Below is a small trained network, with its code and all its weights. Each question gives an input and a class and asks what happens when units are switched off, that is, made to give their printed mean instead of their output.

import numpy as np


def w(rows, s, z=0):
    codes = np.array(rows[::2]) - 128.0
    scale = np.full(codes.shape[1], s)
    scale[-1] = z or s
    return codes * scale


def f(y):
    return y / 2 * (1 + np.tanh(0.7978845608 * (y + 0.044715 * y**3)))


def log_softmax(a):
    a = a - a.max(-1, keepdims=True)
    return a - np.log(np.exp(a).sum(-1, keepdims=True))


def net(x, mask):
    res = np.array(x, float).reshape(1, 8) / 4 @ E
    y = f(res @ A[0][:, :-1].T + A[0][:, -1])
    res = res + np.where(mask, y, B[0][:, -1]) @ B[0][:, :-1]
    return log_softmax(res[-1] @ U[:, :-1].T + U[:, -1])


A, B = {}, {}
E = w([
[84,113,95,197,188,112,142,88,121,253],'x0',
[78,199,52,85,87,120,181,38,114,119],'x1',
[128,204,148,100,162,182,13,118,125,151],'x2',
[118,60,64,64,43,175,82,160,106,199],'x3',
[96,187,127,239,22,119,98,173,131,129],'x4',
[128,127,128,128,128,127,130,128,128,126],'x5',
[133,53,143,179,107,185,74,21,126,86],'x6',
[129,127,128,127,128,129,128,128,128,127],'x7',
],0.0048)
A[0] = w([
[100,201,85,96,92,126,171,32,125,122,6],'n1',
[115,181,132,213,58,133,110,157,136,137,38],'n2',
[137,82,133,35,220,138,152,89,137,123,15],'n3',
[118,118,105,172,167,126,132,89,134,208,50],'n4',
[126,88,137,170,115,152,102,50,121,95,88],'n5',
[122,163,125,203,61,124,125,147,133,124,64],'n6',
[130,213,140,106,169,158,12,113,123,146,57],'n7',
[108,140,120,180,175,113,133,98,128,228,65],'n8',
[146,57,181,182,190,134,79,222,133,124,47],'n9',
[119,187,127,103,156,114,176,207,109,161,120],'n10',
[131,189,158,185,200,113,152,111,135,73,69],'n11',
[127,83,140,170,121,152,98,52,116,91,93],'n12',
[128,56,116,166,100,103,226,144,120,100,72],'n13',
[140,147,143,63,85,127,105,154,136,6,55],'n14',
[131,174,156,171,185,109,156,113,134,79,91],'n15',
[123,81,101,67,52,144,92,148,131,195,21],'n16',
[128,188,126,98,148,112,172,201,133,153,108],'n17',
],0.012,0.0021)
B[0] = w([
[132,244,110,105,83,113,157,103,121,162,232],'n1',
[131,128,132,77,216,105,110,120,78,110,231],'n2',
[122,125,132,86,226,96,98,123,59,109,244],'n3',
[137,138,153,150,116,165,138,167,100,76,208],'n4',
[132,133,127,152,126,99,66,130,184,117,207],'n5',
[129,117,132,89,202,115,119,117,83,113,211],'n6',
[122,59,138,122,148,101,248,114,189,146,243],'n7',
[139,134,158,174,114,174,152,172,112,66,235],'n8',
[120,253,95,104,76,120,158,89,112,146,254],'n9',
[135,122,132,156,126,106,69,111,192,107,242],'n10',
[123,64,104,111,82,160,96,136,94,184,226],'n11',
[130,133,129,149,129,98,67,134,192,115,212],'n12',
[122,79,146,120,148,128,227,118,182,152,233],'n13',
[132,144,159,199,123,186,153,178,94,72,247],'n14',
[125,79,104,108,85,152,103,142,101,171,209],'n15',
[124,69,106,121,75,156,81,133,93,187,237],'n16',
[129,132,132,158,127,108,67,113,182,108,232],'n17',
],0.025,0.0049)
U = w([
[123,124,136,66,233,89,96,111,50,101,30],'0',
[149,145,178,204,99,204,151,204,97,56,87],'1',
[109,51,77,110,52,173,74,137,92,224,219],'2',
[123,254,90,106,70,106,157,68,124,157,54],'3',
[138,120,136,179,128,69,40,108,229,101,163],'4',
[109,63,155,122,149,104,243,102,197,157,254],'5',
],0.0082,0.0008)

Each question gives the input, the list of numbers given to net, and the class t.
The units are the neurons (one row each of A and B). Each row of codes is followed by its name. A weight is (code - 128) times the scale printed after its matrix; where a second scale follows, it is the last column's (A, B and U).
mask holds one flag per neuron, in row order. A switched-off neuron (its flag False) gives its mean, the last column of its row in B, instead of its output. The means were averaged over made-up inputs and are rounded, as every weight is.
A unit's drop is (log p(t) with every unit on - log p(t) with that unit switched off) / (log p(t) with every unit on - log p(t) with every unit switched off).
The circuit of an input: a set's keep is (log p(t) with only the set's units on - log p(t) with every unit switched off) / (log p(t) with every unit on - log p(t) with every unit switched off). Starting from the 12 units with the biggest drops (on a tie, the unit counted first), units are removed one at a time, each time the one whose removal leaves the highest keep (on an exact tie, the one counted first), for as long as the keep stays at least 0.8.
circuit, biggest first: the units of the circuit, biggest drop first
most important unit: the unit with the biggest drop
k most important neurons: the k neurons with the biggest drops, biggest first
drop when u is switched off: that unit's drop, to one decimal
input [-6,-6,-7,-8,3,5,5,-3], class 2: circuit, biggest first => (n11)
input [-6,-8,5,2,2,-6,-2,5], class 3: 2 most important neurons => (n9, n8)
input [6,-1,6,5,1,-8,-2,7], class 1: 4 most important neurons => (n8, n4, n13, n11)
input [-7,3,-4,5,8,4,1,-1], class 0: 2 most important neurons => (n2, n6)
input [1,6,-4,-4,-5,5,-8,-3], class 4: 3 most important neurons => (n10, n17, n9)
input [3,6,6,-7,-1,6,-4,4], class 2: 3 most important neurons => (n11, n15, n9)
input [4,-1,0,2,-1,8,4,-6], class 1: 3 most important neurons => (n10, n17, n4)
input [-3,-7,1,-7,0,1,2,2], class 2: 2 most important neurons => (n11, n15)
input [6,7,-4,-7,1,5,2,-2], class 2: 4 most important neurons => (n11, n15, n9, n14)
input [4,6,8,-5,7,-2,1,2], class 5: 2 most important neurons => (n7, n3)
input [-1,8,-7,-8,7,0,7,5], class 2: 4 most important neurons => (n11, n15, n9, n3)
input [2,4,5,0,5,6,8,-2], class 4: 2 most important neurons => (n5, n12)
input [8,-7,-4,1,-2,-8,3,4], class 1: 2 most important neurons => (n8, n4)
input [8,0,7,6,7,-8,-3,-2], class 1: most important unit => n8
input [-7,7,8,5,-2,-2,-5,-5], class 5: 4 most important neurons => (n7, n8, n9, n4)
input [-3,-8,-5,0,-2,4,6,2], class 3: drop when n9 is switched off => 1.5
input [-6,-3,2,1,8,8,-5,7], class 0: drop when n16 is switched off => 0.0
input [3,-2,2,-8,-2,-2,-4,-5], class 2: drop when n11 is switched off => 0.1
